What each symbol does to the objects:
state | @ * ~ § + ^
s167 | s477 s548 s985 s233 s555 s355
s736 | s222 s184 s431 s187 s315 s378
s972 | s465 s810 s94 s93 s548 s985
s396 | s723 s569 s17 s158 s768 s240
s916 | s184 s215 s80 s222 s236 s534
s315 | s736 s916 s564 s684 s803 s222
s911 | s739 s509 s847 s705 s810 s94
s12 | s460 s684 s803 s975 s509 s847
s477 | s355 s972 s705 s860 s167 s93
s184 | s534 s997 s737 s378 s916 s564
s412 | s90 s296 s382 s350 s481 s63
s803 | s315 s236 s534 s316 s144 s736
s994 | s781 s17 s477 s768 s240 s275
s768 | s396 s275 s860 s483 s234 s723
s144 | s803 s340 s184 s922 s187 s315
s555 | s167 s722 s465 s569 s17 s477
s378 | s340 s564 s215 s803 s222 s236
s122 | s933 s799 s296 s80 s350 s481
s548 | s972 s520 s739 s355 s722 s465
s933 | s481 s15 s690 s737 s122 s412
s481 | s412 s641 s794 s805 s933 s90
s460 | s847 s187 s315 s134 s12 s482
s355 | s93 s465 s867 s17 s477 s430
s985 | s705 s739 s134 s722 s465 s867
s569 | s233 s477 s430 s240 s275 s860
s275 | s569 s167 s93 s723 s781 s233
s781 | s275 s555 s355 s396 s994 s569
s867 | s520 s975 s509 s972 s705 s810
s158 | s341 s240 s275 s794 s483 s234
s799 | s15 s382 s158 s481 s63 s641
s794 | s382 s234 s723 s15 s690 s388
s341 | s234 s994 s569 s382 s158 s768
s482 | s922 s803 s222 s509 s847 s316
s431 | s614 s737 s122 s916 s564 s215
s63 | s799 s794 s483 s933 s90 s15
s388 | s483 s396 s994 s296 s382 s158
s860 | s17 s93 s548 s781 s233 s555
s393 | s509 s922 s187 s739 s134 s12
s350 | s122 s63 s641 s888 s805 s933
s564 | s431 s80 s350 s236 s534 s614
s975 | s134 s847 s316 s810 s94 s393
s240 | s994 s860 s167 s234 s723 s781
s737 | s805 s412 s799 s215 s80 s350
s997 | s888 s122 s412 s564 s215 s80
s80 | s737 s481 s63 s614 s888 s805
s722 | s548 s867 s911 s477 s430 s972
s15 | s641 s388 s341 s412 s799 s296
s641 | s296 s483 s234 s90 s15 s690
s187 | s144 s378 s916 s482 s684 s803
s93 | s430 s985 s520 s555 s355 s722
s90 | s63 s690 s388 s122 s412 s799
s520 | s810 s134 s12 s465 s867 s911
s509 | s12 s316 s144 s94 s393 s460
s810 | s911 s393 s460 s985 s520 s739
s234 | s768 s781 s233 s388 s341 s396
s236 | s916 s614 s888 s736 s340 s184
s684 | s187 s222 s236 s847 s316 s144
s316 | s684 s736 s340 s460 s922 s187
s739 | s94 s12 s482 s867 s911 s975
s17 | s555 s430 s972 s275 s860 s167
s690 | s794 s341 s396 s799 s296 s382
s847 | s482 s144 s736 s393 s460 s922
s340 | s236 s431 s997 s315 s378 s916
s614 | s215 s805 s933 s184 s431 s997
s94 | s975 s460 s922 s520 s739 s134
s134 | s393 s482 s684 s911 s975 s509
s430 | s722 s705 s810 s167 s93 s548
s233 | s860 s355 s722 s994 s569 s17
s215 | s997 s350 s481 s534 s614 s888
s534 | s564 s888 s805 s340 s184 s431
s465 | s985 s911 s975 s430 s972 s705
s296 | s690 s158 s768 s63 s641 s794
s483 | s158 s723 s781 s690 s388 s341
s805 | s350 s90 s15 s997 s737 s122
s382 | s388 s768 s240 s641 s794 s483
s222 | s378 s534 s614 s144 s736 s340
s922 | s316 s315 s378 s12 s482 s684
s723 | s240 s233 s555 s341 s396 s994
s888 | s80 s933 s90 s431 s997 s737
s705 | s867 s94 s393 s548 s985 s520

The rows follow the links: the fewer symbols apart two objects are, the more alike their rows tend to be.

Each row is also shifted at random along 4 hidden directions that mean nothing.

Some objects, each with a row of numbers:
s240
[-137  -13    7    1   11  -22    6   -1   22  -32  -22   20   14  -37    9  -10    5   34   -3  -29   15   11    3   -9   47   23   16   68   45   -2    5   15  -42  -27   25   -5  -36    0  -19  -32   30   71   17   38   27  -11  -24   19    9   33  -16   13  -20  -48   -5   64   44   10   12  -20   24   22   18  -29   -8]
s482
[-18  -3  13 -11 -38  56  16  40  -2 -10  23 -38  -5  66 -17 -21 -23   4   8  18 -35 -42  -7   8 -44 -19 -18 -65 -28   3 -30 -13  17   1 -65  -5 -12  26  43  10 -13 -58 -29  -2   4  41   4  -5 -41  -5  16   2  59  19   6 -38 -27 -38 -20   1 -26 -28 -34  47 -20]
s483
[ 72  14  32  20  13  30 -48   9  -6  40  52  18  -4  18 -34 -15  29  -6   0 -36  19  12 -25  40 -56   7  16 -10 -32 -30 -60 -34   2  19  27  50  22  41 -11  26  57 -26  -5  28  -7  10  46  -4 -22 -42 -63  -3  14 -12 -30   4  15   1 -13  31  19  17 -14 -11  38]
s222
[ 40  -7 -40   5 -11 -28  27 -17 -12  35 -15   9  -1 -13  24  42  17 -77 -30  57  25  36   0 -13   5  -8   0 -17  -2  14  53  28 -10  19 -11 -38  44 -23  16   0 -76   3  28 -72 -24   3  -2   7  47  -5  55 -16 -16  24  -4 -63 -23  42  25 -14 -11 -43   4 -25 -15]
s93
[179 -26 -29 -14  18 -32 -31  16  -8  26 -23  -4  23 -43  38  39  22 -45  14 -26  14   8  16 -64  26  -1  59  58  26  10  28 -25 -39 -31  51 -11  50   5 -36   0  18  52 -30 -28  16 -24  -9 -42  10 -34   0  27  -8  -2   5  11  -4  -3  -8 -43 -12  54  21  -6  44]
s985
[ 17 -53 -13  19 -49  16  15  22 -16  32  10 -15   9  -4  20  16 -10 -29  30   1  13  14 -10 -56  17  -1  40   8   9 -16 -20   5 -63 -31 -27 -51  17   1  16 -34  23   9  -7 -24  -4  31   4  -2 -20   5   1  28  34   1  21 -11  -7   5  -7 -26 -28  -2  -5 -15  23]
s564
[  1   7   2  59   7   5  18 -16  32 -68  29   2  -1  38 -32 -52 -24  51 -33 -12 -36 -55  14 -11   4 -20 -38 -13 -34  28  14  31  26 -12  19  56 -58  -8  34  17 -58 -24 -17  25   6 -17  19  80  15  14  65 -55  -4 -24 -44  18  -6  30  18   6   7 -57   0 -34 -35]
s94
[-38 -14 -27 -29 -11 -21   9  21 -11   7 -48 -32   3 -14  43  37 -14 -40  14  13 -25 -20  28 -43  28 -23  13  19  28  27  55  -1 -22 -15 -12 -41  36 -23 -18   8 -26  31 -26 -44   8 -14 -29 -37  18  -9  57  11 -12  19  33 -28 -33 -23 -14 -32 -28  32  16  43   4]
s431
[131  41   2   7  44  -4   0 -20   5 -23  -4   6  -9  13 -19 -19   6  23 -26  11 -27 -31   9  34 -35 -10 -40 -23 -27  23  21 -12  72  16  11  50 -11 -13   5  38 -42 -44 -12  15   0 -22  12   6  22  -5  30 -25 -20  21 -20  -8 -11 -18  11  20  12  -8   0  21 -17]
s520
[-18 -38   7  18 -33  11  -4  32 -23  21   3 -45   6  21  14  20 -28 -12  22 -14 -22 -30  11 -65   8 -21  19  -5  -1   4   1 -18 -29 -39 -17 -25  21 -11   8  -6   7   3 -37 -38 -11   7   0  -9  -7 -21  25   6  29  13  33 -13 -36 -20 -26  -9 -28  13   6  24  29]
s794
[-32  23   4  -9   7  -8 -23 -15 -10  47   2  34 -12 -27 -11  21  33 -21  -3   1  49  59 -26  57 -25  18  -2   0  -3 -30 -23   5  -1  34  13   1  32   6 -22  -4  49  -6  41   4 -15  14  16 -17   6 -10 -69   8 -20   5  -7  -5  22  21   7  26  30   5  -3 -24  20]
s90
[-46  31  18  16  43 -31 -19 -36  -2  -3 -28   3 -23 -24 -15  12  -2  37  -6 -33  -7   8   7  34   5   4 -34   8 -19  -1  16  -7  34   9  40  41 -10 -39 -14   3   0 -12  13  13 -31 -38   8   9  32  22 -23 -40 -55  17  19  23  -3  -9  -6  37  35  21  26   3  12]
s460
[ 75 -32 -23   2 -44  29  22  27   4  10  22  -9  11  37  12  -5   0 -44   2  34   6  -7 -14 -21 -18 -17  15 -38  -8   9  -5  15 -20  -1 -38 -22  11  29  42  -2 -18 -10 -13 -23  17  35  12  -1 -24 -18  36  13  47   0 -14 -46 -12  15   4 -20 -40 -51 -28 -11 -13]
s465
[-92 -50 -15  -2 -49  -2  17  14 -25  35 -17 -15   3 -24  36  34  -5 -25  38  16  14  30 -10 -50  30  12  25  10  16 -21  -3  13 -61 -24 -43 -78  23 -11  -3 -40  25  35   7 -35 -13  30 -22 -14 -12  18 -12  34  12  10  59 -18  -3   1   0 -24 -23  18  -2   5  21]
s122
[-43   5   5  66  -4  -3   5 -29 -10  18  38  26  -3   8 -35  -5   4  -2 -30 -12  29  19 -15  18 -10   0 -20 -13 -35  -2 -10  28  -4   7  29  32  -4  -7  19  -7 -15 -17  33  -9 -33   2  35  67  35   0 -17 -48 -13 -16 -26  -2  10  55  18  28  26 -55   5 -63   7]
s548
[-19 -22  -7 -61 -22  22   0  39  -2  14  -6 -11  15  -3  32   0   9 -30  22  17   9   6 -22  -7   0   1  34  13  32 -11 -11 -17 -37   5 -33 -51  21  41 -11   2  29  29 -15   4  39  30 -19 -53 -37 -21 -21  48  36  -8   3 -14  13 -20 -12 -23 -10  32 -27  30  -8]
s393
[-80  -9 -21 -63 -30  12  34  13   2  -2 -39 -24   6   1  41   3 -19  -9  18  54  -4  -2  -2  -9  15   4  -6 -18  30   5  14   6  -2  12 -72 -60 -13 -19  10  -9 -19  11  -4 -15  18  34 -43 -28 -21  30  35  39  25  14  44 -21  -6 -25  -2 -23 -24  12 -18  42 -46]
s916
[ 45  10  -5  24  -9  23   1   4  -1  26  39  -2  -7  45 -22  -5  12 -46 -24  19  -7 -14  -6  22 -47 -22 -20 -56 -43   6  -1   7  27  29 -16  23  30  18  33  35 -34 -51   4 -32 -24  11  44  18  11 -40  16 -31  25  18 -28 -63 -31  15  -1  22  -9 -47 -20  -7   0]
s167
[ 37 -32   8  32   0  -7 -31  32  -9   2  12 -18   5  -5  -6  11  -4  -4  25 -54 -10 -31  13 -61   8 -12  43  40   9  12  -8 -27 -29 -45  32   4  20  13 -24   3  42  22 -39   3  11 -18  15 -11 -11 -42  -3   5  20 -17  -8  20  -6 -14 -29 -16 -14  37  15   2  55]
s690
[ 81  32  17 -15  27   1   0 -44   0  -7  -7  42  -9 -37   0  -6  23  49   2   5  34  50 -27  54  -4  44 -14   0  -1 -34 -20   4  27  31  15  24 -24  -6 -10 -24  35   5  43  34  -2  14 -21 -12  -8  36 -72  23 -34  -5  15  46  41   8  19  15  29   8  -1 -16  -9]
s997
[ 86  39 -11  -8  42 -15   9 -24  37 -41  -1  41   9   2  -4 -24  17   6 -51  26   5  -2   2  43 -14   6 -30   6  -9  15  26  20  44  36  18  42 -31   9  14  20 -54  -6  14  16  16 -15   2  20  15  -3  25 -20 -16 -21 -52   7  23  19  24   2  21 -29   0 -29 -45]
s388
[-43   4  23  32   0  11 -29 -10  -4  10  39  27  -5   1 -34 -18  21  16   3 -37  27  27 -30  27  -7  17  13   2 -18 -27 -44  -2  -8  -2  24  26   0  15  -1 -13  47 -20  23  26 -12  11  25  27 -12  -2 -60 -15  -3 -15 -14  29  25  31   4  28  16 -13  -2 -41  27]
s922
[128 -25  -5  33 -24  18  16   8  -6 -10  14 -26  -1  30 -12 -10 -37   8   3   8 -29 -37  13 -42  -4 -17  -2 -30 -26  10   1   9   1 -21 -12  10 -11  -3  33  -1 -42 -20 -33 -23  -5  11   9  19  -2   0  44 -11  26  16  16 -18 -34  -8 -10 -16 -35 -40  -1  -3   5]
s355
[-62 -13   0 -17  -5  -9 -19  25   0   3 -23 -24  11 -18  19  19  -6   2  24 -28 -18 -15  18 -36  28  -7  30  52  36   9   7 -22 -30 -36  16 -19  17   2 -44   3  40  34 -30   1  20 -27 -15 -30  -6 -19   2  23  -3  -8  18  15  -1 -30 -18 -18  -9  56  16  27  21]
s315
[ 63  15 -40 -16   6 -45  41 -28  -5   2 -57  -3  -1 -34  47  35  -4 -26 -17  56   6  16  23 -13  35   0 -19  -4  10  20  72  24  21  13 -10 -25  15 -53   6  -5 -73  30  21 -52 -18 -17 -30 -12  50  29  54   0 -40  39  26 -30 -24  12  29 -22  -7 -14  13  11 -24]
s860
[ 29 -25  16  10 -23  24 -36  29 -18  40  37  -6   2  15 -19   0  15 -30  20 -41  16   6 -15  -8 -30   0  44   3   5 -19 -53 -30 -36 -21  11   0  27  40 -13   6  67 -15 -19   3   7  22  32 -19 -29 -44 -59  17  38 -11 -12  -3   6  -8 -23   2  -7  31 -14   2  57]
s534
[-71   2 -15  51   7 -21  -2  -4 -12  27   9 -13  -8  14 -18  26  -3 -40 -27   5  -7  -8  22 -11 -11 -29 -15 -16 -25  28  40  20  11   3  13   6  40 -26   8  23 -56 -29  12 -62 -48 -23  33  44  54 -25  42 -64 -17  34  -2 -61 -50  27   5  31  15 -29  16  -5  17]

Where do the symbols, taken in turn from left to right, take each start?
Answers are names.
[ 91 -32  14  34 -13  36 -36  33  -2   3  59   3  11  19 -33 -28   3  10  10 -54   2 -31  -7 -31 -15   3  45  19   0 -19 -59 -29 -34 -39  29  26   4  63  -3   0  46 -10 -36  29  19  18  33   7 -47 -43 -25   9  47 -41 -45  24  14   1 -22 -11 -22   6  -8 -23  40]
* ^ § => s355
[-58 -22  21  74   1 -22 -14 -25 -16  -3  10  14 -17 -36 -27   4  -4  52  16 -57   1  13   1 -23  37  21  -1  36   1 -25 -19   6 -24 -44  48  19 -31 -39 -12 -33  33  21  25  14 -31 -10  -2  60  21  39 -33 -23 -44 -18  36  58   5  30   3  11  21   3  31 -41  52]
§ § => s15
[ 21 -28   1  17 -19  -2  12  18  -2 -32 -13 -32   5   4  15  -7 -49  30  29 -13 -42 -46  35 -77  40 -11  10  20   9  17  15  -9 -18 -54  -3 -12 -27 -20   9  -7  -8  27 -45  -7  16  -6 -25  12 -13  25  50   9   8   7  35  25 -23 -22  -8 -30 -31  18  17  25   4]
@ ~ => s482
[-50  -9  24  -9  -7  35 -58  58  -9  18  37 -22   4  33 -20  -8   9  -9  29 -45 -14 -34   3  -5 -44 -17  32   4   1  -3 -53 -47 -19 -12   5  10  36  53 -23  24  64 -25 -56  29  18   7  29 -30 -48 -67 -35  16  49 -12 -30  -2 -12 -39 -37   9 -13  43  -5  39  41]
^ § => s860
[-58  35  13  -3   6  20  -4  -6  -5  33  31  16 -13  29 -34 -11  30 -19 -22  18  22  22 -35  72 -61   2 -23 -51 -33 -14 -31  -5  33  46  -8  19  30  24  12  19   7 -60  37   5 -15  19  36   5  -2 -32 -39 -20  12   3 -37 -36   9  19   1  42  22 -31 -32   5  -9]
^ § => s737
[ 37 -18 -16  27 -32   0  45 -26  28 -33   9  19   5  11   1 -24 -11  -2 -26  45   8  11  -2 -19  21   4 -22 -27 -15   7  24  55   1   6 -17  -9 -57  -8  51 -22 -66   9  28  -8   1  21 -11  60  21  43  54 -13   3 -21 -13  -6  18  51  27 -30 -16 -81 -11 -56 -45]
~ * => s350
[ 25 -36 -15 -23 -35   9  18  17  -4  14  -3   4  14 -12  31  20  -4 -22  27   9  23  16 -13 -35  21   8  39  16  31 -23 -10  -1 -46 -18 -27 -54   2  19   9 -33  22  32  -2  -5  16  28 -26 -19 -28  11  -8  46  28 -15  24   5  14   2  -6 -34 -29  14 -12  -4  10]
§ + * * => s911
[-54   9  12  60  11   0  -9 -22  -3  20  29  14 -10   9 -40  -5  15   9 -16 -18   8  13 -11  27 -23  -8 -23  -6 -40  -6 -12  15   8   7  24  41   5 -16  18   5   3 -31  18  -1 -37  -4  34  46  28  -4 -21 -49 -22  -1  -9  -8   1  36   6  41  29 -25   1 -30  17]
^ § * + => s90
[-61  35 -18  -3  38 -48   9 -21   6   9 -33  -5  -5  -7   4  21   3 -37 -33  15  -9  -4  29  22  -4 -18 -33  -5  -8  34  54   5  30  20  16  18  28 -43  -8  29 -45  -4  14 -38 -23 -44  12   5  55 -12  33 -43 -41  28  -4 -39 -30   6   8  21  19  -7  25  17 -10]
* ^ ~ => s296
[ 25 -30 -24 -28  -3 -18  -7  25  -3   9 -32  -7  12 -34  38  20   9 -28  17  -3   3   2   9 -45  32   4  38  46  47   3  19 -12 -45 -19  10 -40  25   8 -32  -9  21  53 -22  -8  27 -11 -30 -37  -5  -6   8  33   0 -11   2   8   7  -5  -3 -38  -8  47  12   7  13]
@ ^ + => s548
[-81 -19  -4   1   2 -18 -10  -3   7 -12  -8  31  16 -45  18  -5   7   6   1 -25  35  23  -4 -19  43  17  18  69  48 -19   4   9 -44 -24  25 -15 -15   7 -19 -31  38  58  22  27  24   0 -18   4   6  12 -33  26 -11 -37 -12  53  47  26   8 -24  29  26  15 -40  10]
~ + § => s233
[ 14   4   2  40  -7  -5  13 -26 -19   2   5 -16 -23  16 -14   4 -13  13   1  12 -17   0  -3   0 -10 -12 -32 -46 -43   4  11  15  40   3 -12  20   0 -41  32   4 -43 -36  11 -34 -46  -3  16  37  29  18  22 -44 -14  33  25 -27 -30   8   2  23   1 -33   7  -5   5]
+ ~ @ @ => s805
[127  10 -13 -21   8  12  38  -7  41 -53   2  22   6  20   8 -32  -2   2 -36  51  -4 -15  -4  10   0   0 -16 -16  -3  19  21  24  24  24 -18  13 -45  26  37   2 -66   2   3  22  34   8  -7  22  -7  11  53   1  16 -24 -39 -10  20  23  21 -25 -16 -53 -20 -30 -57]
^ ~ => s215
[ 40 -18 -32 -41 -11 -13  30  12   3  -8 -39 -13   5 -13  45   8 -16 -14   5  45  -7  -2  17 -36  29  -5  12   9  27  14  28   5 -18  -3 -29 -49   3  -7  10 -17 -32  38 -14 -20  20   5 -28 -23   1  16  47  32   6   8  17  -9   0 -14  10 -42 -26  10  -5  20 -17]
§ @ => s739
[ 22  -6 -16 -67 -34  33  28  21  -5  10 -18  -8   5  14  29   2  -4 -21  20  60   2  -4  -6  14 -24   4   4 -40  12  -8  -4  -9   9  24 -77 -52  -1  10  17  -6  -4 -16  -2 -13  15  38 -25 -51 -34  12  18  44  30  27  18 -36  -3 -28   2 -15 -28  -3 -33  44 -32]
^ § ~ => s684
[-48  24  31  40  14  -4  -7 -34   0  -3  18   8 -21   5 -41 -16  -3  41 -11 -29 -10  -7  -7  35 -16   4 -31 -11 -37  -6 -10  12  35   9  20  47 -16 -21   3   0   5 -28  17  21 -32 -15  28  41  12  17 -17 -47 -25   8  -1  14   6   5   6  39  39 -12   0 -11  13]
* ^ ^ => s382
[-72 -31  11  14 -33  -4 -16   9 -27  39  11  -2  -7 -15  -1  19   6  -4  37 -33  27  33 -20 -20  11  15  39  12   8 -34 -32 -10 -45 -23  -6 -33  15  -1  -9 -39  62  25  11  -8 -14  16   0  -2 -16   3 -50  22  -2  -2  33  12   7   5  -7   0  -1  28   6 -13  38]
§ ~ => s477
[ -1   3 -24  42  -2 -29  -9 -21  -5  63  22  35   2 -21  -7  30  46 -84 -44  18  59  53 -19  15  -8  -7   6  -3 -19  -3  23  25 -10  32  30   5  58   2   4  11 -20  -8  51 -47 -37  -8  42  24  48 -41  -9 -35 -20   8 -42 -55 -11  63  21  20  26 -43  -3 -61  15]
~ ~ @ => s234
[ 57 -44 -23  31 -39   9  24  -4 -18  30  10 -18  -3  11  14  23 -21 -45   4  10   8   6   5 -60  10 -18  11 -26 -20   0  18  12 -27 -19 -26 -32  13 -15  37 -20 -36   2   2 -54 -28  15   9  24  14   8  50 -10  16  18  28 -39 -31  21   6 -15 -40 -38  -8 -19  18]
§ ^ § => s975
